Below is a small trained network, with its code and all its weights. Each question gives an input and a class and asks what happens when units are switched off, that is, made to give their printed mean instead of their output.

import numpy as np


def w(rows, s, z=0):
    codes = np.array(rows[::2]) - 128.0
    scale = np.full(codes.shape[1], s)
    scale[-1] = z or s
    return codes * scale


def f(y):
    return np.maximum(y, 0)


def log_softmax(a):
    a = a - a.max(-1, keepdims=True)
    return a - np.log(np.exp(a).sum(-1, keepdims=True))


def net(x, mask):
    res = np.array(x, float).reshape(1, 4) / 4 @ E
    y = f(res @ A[0][:, :-1].T + A[0][:, -1])
    res = res + np.where(mask, y, B[0][:, -1]) @ B[0][:, :-1]
    return log_softmax(res[-1] @ U[:, :-1].T + U[:, -1])


A, B = {}, {}
E = w([
[128,128,128,128],'x0',
[200,124,20,39],'x1',
[70,17,200,2],'x2',
[217,210,218,85],'x3',
],0.0072)
A[0] = w([
[125,93,1,86,108],'N0',
[110,119,168,116,75],'N1',
[131,99,120,84,70],'N2',
[137,170,215,136,100],'N3',
[106,154,127,140,130],'N4',
[174,133,128,104,52],'N5',
[120,137,129,131,135],'N6',
[127,116,111,117,114],'N7',
[128,88,121,121,89],'N8',
[35,82,131,211,217],'N9',
[144,127,125,113,56],'N10',
[150,138,212,129,62],'N11',
[218,169,111,39,3],'N12',
[71,78,130,64,86],'N13',
[128,126,130,141,113],'N14',
[148,152,109,171,239],'N15',
[84,116,125,156,143],'N16',
[149,159,146,149,127],'N17',
[138,155,149,144,139],'N18',
[91,69,177,40,129],'N19',
[140,127,106,113,190],'N20',
[125,137,131,129,91],'N21',
[122,117,70,109,113],'N22',
[119,135,99,123,100],'N23',
[182,164,128,71,39],'N24',
[136,133,65,151,148],'N25',
[148,151,133,166,232],'N26',
[133,139,131,149,123],'N27',
[134,152,179,133,123],'N28',
[98,105,125,55,79],'N29',
[122,108,127,90,82],'N30',
[156,175,162,163,128],'N31',
],0.02,0.0044)
B[0] = w([
[206,142,103,14,227],'N0',
[104,138,172,106,161],'N1',
[176,86,126,147,167],'N2',
[146,101,113,25,192],'N3',
[138,119,106,141,147],'N4',
[117,139,146,171,157],'N5',
[128,120,120,131,135],'N6',
[152,125,125,127,144],'N7',
[160,113,120,143,153],'N8',
[80,158,158,255,252],'N9',
[127,127,141,145,137],'N10',
[106,145,155,36,180],'N11',
[66,146,162,250,218],'N12',
[231,65,136,172,213],'N13',
[129,126,122,132,135],'N14',
[170,177,64,164,192],'N15',
[120,139,160,178,174],'N16',
[150,91,76,131,163],'N17',
[141,90,84,127,158],'N18',
[75,16,230,104,246],'N19',
[162,167,120,147,162],'N20',
[131,124,128,127,129],'N21',
[145,143,117,72,171],'N22',
[129,149,130,112,144],'N23',
[84,132,150,202,184],'N24',
[82,202,144,94,183],'N25',
[146,89,41,144,183],'N26',
[144,116,112,138,146],'N27',
[143,85,92,83,167],'N28',
[189,62,131,159,191],'N29',
[158,90,129,145,161],'N30',
[157,59,42,130,182],'N31',
],0.048,0.015)
U = w([
[54,205,75,255,229],'0',
[202,66,97,90,187],'1',
[73,95,215,229,151],'2',
[80,72,192,15,5],'3',
[161,241,79,53,28],'4',
],0.0067,0.0028)

Each question gives the input, the list of numbers given to net, and the class t.
The units are the neurons (one row each of A and B). Each row of codes is followed by its name. A weight is (code - 128) times the scale printed after its matrix; where a second scale follows, it is the last column's (A, B and U).
mask holds one flag per neuron, in row order. A switched-off neuron (its flag False) gives its mean, the last column of its row in B, instead of its output. The means were averaged over made-up inputs and are rounded, as every weight is.
A unit's drop is (log p(t) with every unit on - log p(t) with that unit switched off) / (log p(t) with every unit on - log p(t) with every unit switched off).
The circuit of an input: a set's keep is (log p(t) with only the set's units on - log p(t) with every unit switched off) / (log p(t) with every unit on - log p(t) with every unit switched off). Starting from the 12 units with the biggest drops (on a tie, the unit counted first), units are removed one at a time, each time the one whose removal leaves the highest keep (on an exact tie, the one counted first), for as long as the keep stays at least 0.8.
units of the circuit, in order: the units of the circuit, biggest drop first
unit that matters most: the unit with the biggest drop
k most important neurons: the k neurons with the biggest drops, biggest first
drop when u is switched off: that unit's drop, to one decimal
input [5,1,-7,3], class 0: unit that matters most -> N0
input [2,1,5,0], class 1: 4 most important neurons -> N9; N12; N13; N24
input [2,0,-8,6], class 1: 3 most important neurons -> N9; N31; N3
input [-6,2,-7,0], class 4: units of the circuit, in order -> N9; N19; N25
input [6,8,1,2], class 2: 2 most important neurons -> N12; N15
input [2,0,-8,8], class 1: 2 most important neurons -> N9; N3
input [-5,0,6,6], class 3: 3 most important neurons -> N9; N11; N3
input [8,-5,1,7], class 3: 2 most important neurons -> N11; N13
input [-6,8,-1,0], class 4: 2 most important neurons -> N0; N9
input [-1,0,7,4], class 3: 2 most important neurons -> N9; N19
input [-6,1,5,-6], class 1: 4 most important neurons -> N0; N12; N13; N24
input [-4,0,8,6], class 3: 4 most important neurons -> N9; N11; N3; N19
input [-8,-8,-1,1], class 1: 4 most important neurons -> N3; N12; N28; N24
input [-8,8,-1,0], class 4: 2 most important neurons -> N0; N9
input [-2,4,-8,0], class 4: 2 most important neurons -> N9; N0
input [-8,2,7,-6], class 1: drop when N0 is switched off -> 1.9
input [2,2,5,-7], class 1: drop when N0 is switched off -> 3.6
input [5,1,-6,2], class 0: drop when N0 is switched off -> 0.5
